Each row is followed by its class.
[ -68 -147   29   90  -17  417 -167  -37  258  375   25  -33  130   13
  -10 -153 -217  -18   16   36   11 -286 -281  -69  -63 -281   39  106
  171 -213 -120  241  -59    6 -200   60] : som
[ 312 -602   68   81 -215   82  -92 -219 -198 -182 -399 -108  -39 -231
 -249  209  173 -262 -247  388   -6  241 -755 -109 -186 -212  -22  541
 -161   16  577   72 -419 -318 -286  553] : fegin
[  54 -213  161  -46   15  273 -176 -151   -5   40 -138 -120    8  165
 -100   20   74 -212  -92  108  -25  100  -65  116  -10 -286  104   79
 -364  -86  300   30  -67  -19 -295  298] : rezed
[  31 -303  -53    8   74  171  -63  200  116  133 -141  -29   94 -125
   92  175  -90   93 -192    7   34  254  -99    1   38  -68  124   26
  -33  209  -52   95  -63 -145 -147  -56] : gelo
[ -69 -200  112  -84   44   83  -91  139    4   77  -13 -223    9  -17
 -153 -124  132  -75    8 -138   58  364  -95  -43   25  -50   -1 -230
 -169  168 -155  191   70    0   87  145] : som
[ 105 -245   72 -103  -64  528  -67  -50 -182 -196 -180  545  101  -62
  -16   73  125  -37   52  225  -49 -138 -143  145  -42  -73   44  583
  -74  153  361 -150  -15  -96 -269  226] : gelo
[ -54 -189  158 -121  144  532 -199  163  183  -66  -98 -235    0   95
 -435 -149  -39 -148  247 -310 -179  -80 -222  511   60 -209   16  208
   47 -438  269  313   86  120 -181  115] : fegin
[  14 -127   80   52  -42  104  -76  -32   -7  274   14 -226   27  -64
  -96 -140 -151 -191  -76 -150  -28 -380 -450  211   14 -170  167  117
  146 -239  123  169  -27  111 -335  266] : Mobo
[  74  169    7  -82  -43 -126  -51  160   95  147   -9 -170  145  101
  -32   24  -66   46   58  -24   17  -26 -132 -134   93   86   54 -427
   12 -244   16   -8  186  108  157  -78] : rezed
[  83   -3  100 -376  171  283 -148   43  181 -108 -118  -55  -79  306
  -38   14  -96  -51   28  160 -100  319  107  230  128 -133   94  -36
 -347 -118   63   57  356   56 -159  135] : beze
[  45  -17   64   31   46   91 -101   97   47  -52  -22  -18  -13  -18
   66 -108  -82   64   76  -81  -67  -56  -94 -108  -43  -82   38 -208
   35  -94  -69  120   10    8  181  -64] : gelo
[ -68  -40   19  117   92    6  -75 -132  -79    7  101  -86  -35  -10
 -105  -62  215 -135 -154 -109   57 -129   62  223 -128  -57  -30  158
  103    7 -126   94 -178   81   49  106] : som
[  69  -36  198 -116   93  101  -71  -24   59  -13 -160 -199  -28  188
 -206    8  -45 -208   90 -138  -68   88  -19  159  189 -116  186 -149
 -372 -156  313  -66  151   73 -361  -18] : kasi
[ 273   58  106   81   51  279 -251   53   75  -75 -176   42   -9  -19
   -6  325  -64   91  -59  254  168  251  -47 -221  -94 -165  -50  173
    0  303 -151  -80 -122    6  -95   10] : Mobo
[  24 -476   21   45   64  236 -277  130  150   71 -164  -11   71 -140
    6  134   76  -27 -410  232   79  339  -85  -27 -140 -118  -22  248
  -89  411  -54  -32 -133 -118  -21  178] : kasi
[  11   31  -73   64  -40   76   11   76 -147  -51  133   27   14 -107
  120  -85   42  142 -115 -431  158 -195  223 -110 -142  266  -71  -30
  -51  207 -473   93 -255   81  435 -103] : kasi
[-200 -244   99  -37   82  431 -104 -354  -86  -73 -251   16  252   10
  -43 -142  114  -89  231  -37  -64   75  260 -280 -136 -235    0   66
 -264  -46   96  349 -115 -182 -174  341] : som
[ 135 -209  267 -455  -87  498 -124 -317  265   47 -182   34  108  353
 -189 -105 -192  -77  170  161   89  118   30   11   68 -207  117 -172
 -502 -214  165  -17  270  -68 -114  224] : mefuf
[ 225  -66   33  -15  106  -23  -63   60   93    2  -64  141  -73  -37
  178  150  -59   -9 -273  260   94  141 -126  -21   44  -10  135  168
 -224  297  -89 -218  196   47 -127  -51] : mefuf
[ -62 -189  -32   22 -101   30   31  226   34 -259    8   47 -101 -119
    3 -288   36  -11 -134 -208  -59  -76 -585  127  158  103   37   28
  -56  -13 -109   62   88  115  -68   54] : beze
[  -7  -80   35  -84   89  162   67    3 -114  256  -62  -74  192  -24
  138 -132 -174    2  260 -160  -59  -92  -32 -221  -93 -200  133  210
  -13 -138 -116  348   64 -158 -210  168] : beze
[-213  176   17  -29  394 -225 -227  -42   90 -507 -174  -53  -52  106
  116  350   94   53  275  145 -405  651  560 -362   20  -56   74 -280
 -315  113  -94  132 -119 -174  149 -248] : Mobo
[  78   -8   22 -156  -51  260 -122 -116  -41  187   22   32   60  152
  -46 -220 -142   47   84  107   18 -276 -215  149 -143 -151   93  -95
   80 -289 -111  203  141  -17  187  272] : kasi
[  56   63  235   51 -134  202 -225   76  100   16 -115  -78  -28  157
 -224 -111 -175 -151  115   70  -51 -151 -601  100  313   28  128 -280
 -279 -107  231  -57    7  197 -471  299] : Mobo
[ 215 -194 -112   88  240   -3  -46   59  -58  -34 -149  191  -27 -134
  130  290  -44   11 -173  443   25  136   13 -251  -37   55  129  593
 -285  608 -204 -151  173  -84 -457    2] : fegin
[ -55 -172   89 -143 -118  249  -65 -295 -306 -221  -91   32  -44  174
 -394  -78  242 -153  240 -195 -134 -139  188  109 -185   36  -29  263
 -366 -115  146   24 -285 -159  -61  366] : Mobo
[  30  -22   22  175  -48 -117 -134   70 -134  128   95   13   -9    1
   10 -145  -48   -7 -187   -7  -93 -368 -314   63   19  -25  102  -78
  120  -83  -40  143  -33   38  -58  223] : rezed
[  74  165   76   28   49 -342   11  156  -70 -179  -41 -306  -64   52
  -83  -29   52 -107  123  -49  -84  137 -334  -14  167    6   -2  -54
  -77 -108   77   23  243  156 -162   92] : rezed
[ 105  291  -10   97  413 -535  264  225 -256 -460    1  -78   62 -144
   83   69   -6  192  473 -240 -356  273  367 -324   69  243  132 -161
  174  321 -269   66  447  -65  231   51] : Mobo
[-148 -235 -246  340  -73   47 -185  243 -309 -238    5  264  117 -312
  248 -253 -100  241 -106  134 -253 -292 -426  -85   62  118  -75  192
  224  476 -370  206  -65  -41  -27  277] : rezed
[-238 -169   55 -276  -41  285  139  -23  -93  258  223 -398 -186  147
   11 -494  -44 -206 -380 -899  130   23 -279  381  186 -274  316  182
 -268 -261 -304  481 -195  178 -563   44] : som
[ -40   67  252  145   22  145 -188  174   95   89  -69 -339  -42  139
 -264 -105  -65 -335  129  -78  -50 -334 -408  120   73 -268   67  -34
   44 -397  344   33  -19  240 -405   93] : gelo
[-166 -337   77  -32  -73   85    3  -48   79   51   21  -25  110   56
 -142 -152   99 -167  -50 -251  -59  -90 -273 -100   23 -122   96  286
   -2 -135   -9   74  -66  -64 -152   34] : fegin
[ 247  -18  145 -103  127  255  -72  -98   96  -36 -184    9   59  190
  -27  172  -31  -95  118  157  -35  250   71  -65   57 -274   86  101
 -246 -135  177  -34   91  -60 -215  -79] : mefuf
[ -35 -126  179 -276   19   70    0 -316  131  603   91 -235  194  269
   65 -191  -27 -173   11  -44  225   64   51  -47    1 -489  287 -467
 -223 -425  103  185  346   15   60 -130] : gelo
[-319 -262  -97  217   13  299  -36 -193 -151   41  119 -125   38  -77
 -220 -189  148  -87  129 -311 -104 -266  104   27 -161  -87  -33  301
   26   73 -238  343 -413  -63 -251  281] : rezed
[  91  -32  111  -28  100  195 -103 -146  -52  105 -152 -216  -16  309
 -173  107  -63 -202  185  177  -56   86   61   73  106 -154  169 -109
 -488  -48  167   46  -38  -46 -496  239] : beze
[  23   42   89  -35  -70 -178 -149  169  171  112 -121 -297  152   20
 -115  156  -48  -20   47  162   52  316 -278 -178   43  -79  -70 -300
 -119 -132   21   79  182  -29  259  118] : rezed
[ -33 -119  245 -419   96  -20 -116  200  146 -166   -4 -304 -120  183
 -258 -175   66 -181  -65 -245  -44  523 -271  117  225 -128  141 -219
 -222 -147   16  165  206  105    6  -61] : rezed
[  39   46  -79  116   28  107  -26  128  -87  153   32 -217    1    5
  -48 -256 -220  -47   74 -101 -194 -349 -172  -25   83  -93   -2   46
  217 -158  -29  180  276  169 -287  181] : fegin
[  90 -210  122 -246 -147  345 -212  -24   63  287  -61  -83  104  112
 -118 -316 -222   41  -53    9   40  -60 -350  -61 -105 -304   97 -217
  -12 -326   34  231  259  -55  297  229] : Mobo
[ 211  209  156 -238  -19  301 -244   81  153  -46 -172   62  -71  344
 -260   27 -104  -11   67  207   27  -40   62  137  135  200  -16 -468
 -258 -223  220 -167   58  123   13    4] : gelo
[-128 -303   45  181  -34  178 -113   71   -9   -3  -91 -188   21 -188
 -190 -153   92 -147 -203 -304   70  -79 -172  209   24  -46  -44   54
  -53   82   49   73 -159   80 -118   58] : Mobo
[  35 -207   98   86  111  218  -36   -7  149   11 -168   83   19  -72
   30  168  -10 -100  -26  209   89  146  -94  -27   20 -203   33  427
  -64  299   91 -148   76  -37 -475   37] : gelo
[ 232  211  340  -83  117  658 -380   62  293  341 -130 -251  -68  354
 -528  238  -88 -269  118   73  133   63   38  441  106 -274  -30 -188
  -60 -373  174  122 -340  128 -468   24] : rezed
[ -51 -103  -84  466  103  -26 -217 -289  -41  351   21  -52  -43 -318
    6  103   29 -140  -56  348 -153 -348  -42  -45 -469 -292 -155  625
  235 -159  101  322 -493 -193 -218  363] : mefuf
[ -31  -83  233 -168  113  184  -82 -138  141   24 -115 -300   51  263
 -253  -67 -104 -293  225    6 -107  -29  -76  147  148 -236  256  -99
 -536 -242  263   42  302   97 -493  312] : rezed
[ -17 -331   87  163  121  -66   -3   51  -39   10 -160  114  192 -192
  213  215  104  -43 -262  -36  -18  188   60  -64  -11 -151  183  216
 -102  240  240   -5 -136 -206 -184    9] : kasi
[   2    4 -147  170  169   -2   57  184 -163   38  145  -23   32   97
  103 -191  -52  127  189  -98 -247    0 -111 -142  236 -104  112   78
  126  140 -146  149  414  110 -266 -141] : som
[ -27    8   56 -130 -161   32 -191  137  -52 -101   -2  -71   65   35
 -176 -240  -83    7  -25 -105  -66 -198 -425  -57   46   25   52 -261
  103 -201  -47   79   23  101  213   86] : rezed
[  63 -125  339 -119   70  265   -5 -255   85  -52 -213 -208  -44  107
 -322   37   37 -305   93 -202  125  210  -32  345  102 -251  102  105
 -265  -82  360  -60  -62    0 -386  164] : gelo
[-184   -2  -60  134    1   50  -17  -50 -156  -21   53 -133   18  -46
  -90 -203  -54  -38  213 -177 -179 -363 -170   88  -22  -29   81  -63
  161 -152  -58  243 -145   29 -168  213] : gelo
[ -35  -90   32  -48   55   80 -143   49  -34  127   43 -161  -14  149
  -65 -230  -69  -58   15  -72 -132 -130 -262 -144   45 -130  159  -88
  -74 -150 -144  298  146   59 -195  182] : rezed
[-121  126  315  198   38 -410  126  -31  304 -135   13 -355  121  -55
 -202  143   90 -278  469 -155 -195  164 -184  -90  135 -263 -101  181
   88 -301  488 -135  215   84 -251   48] : som
[   3 -170 -126  135   30  272 -175 -224 -119  239    2  -30   10   67
 -131  -99   45   27  -21  303   55  -74 -103 -131 -138 -165   58 -115
   46  100 -262  291  -54  -62 -152  286] : Mobo
[ 150  164  194 -192  131   79 -168 -223  -86   43 -129   -7   47  326
 -164   58  -48 -100  198  376   -2  143  243   54   25  -89   89 -197
 -314    1   94  -55  229  -38  -63  298] : Mobo
[ 148  -46   73 -288 -167  474 -235   23   52  332   88  138   24  308
 -311 -179  -93    1   -1  195  120 -531 -178  319 -183   17   -9   -2
   47 -416 -105  149   52   34  113  327] : Mobo
[ 100  128   88  250  128  -21 -299   50   56   44    3 -201 -136  217
 -202   12  134 -136   38  375  -50  201 -320  -60   42 -178  -46  -91
 -110  -46  -95   94  -24  123 -246  178] : Mobo
[-139  -93   -1  -84  -32  109  124 -301  297  -50  -28  169  -17  112
 -277  264  223 -176  184   82 -111  182  130   96   64   28 -118  457
  -94  -78  210 -205   54 -106 -302   54] : kasi
[  43 -127  365 -137  165  322 -140 -135  217  109 -206 -207  143  113
 -233  149 -100 -272  185  -91   82  142  -15  229   97 -333  212  104
 -327  -59  277  -12  154   39 -390  142] : kasi
[-219 -176   20  377  166 -200   29 -476   91   58   97  -89   18 -117
  -35  120  285 -120  -59  188  250   35   11  292 -232 -106   28  268
   -3  204 -164   90 -422 -105  -90  254] : Mobo
[ -88  -39  -29 -127 -115  -79 -100   59   47   58  -31 -267   34  -12
 -104 -164  -71  -38 -214  -61   57 -107  -87   50  -92  119  -37 -292
   83 -203   94   -2  -29   84  356  105] : Mobo
[-327 -370  -44   13   67   -7   51 -331  -28 -193  -21   52  211 -118
  148  -66   62   61  295 -275 -361   76   62 -408 -124 -267  161  329
  -70    6 -144  355    2 -304 -102  232] : beze
[-168 -243  -88    1 -372  -13  -47 -281  -56    1  -24  331  229    2
  162 -296  -39  268 -154  -31    1 -279 -345 -299   43  160  -13 -359
  150   24 -246  164   99 -165  389  404] : gelo
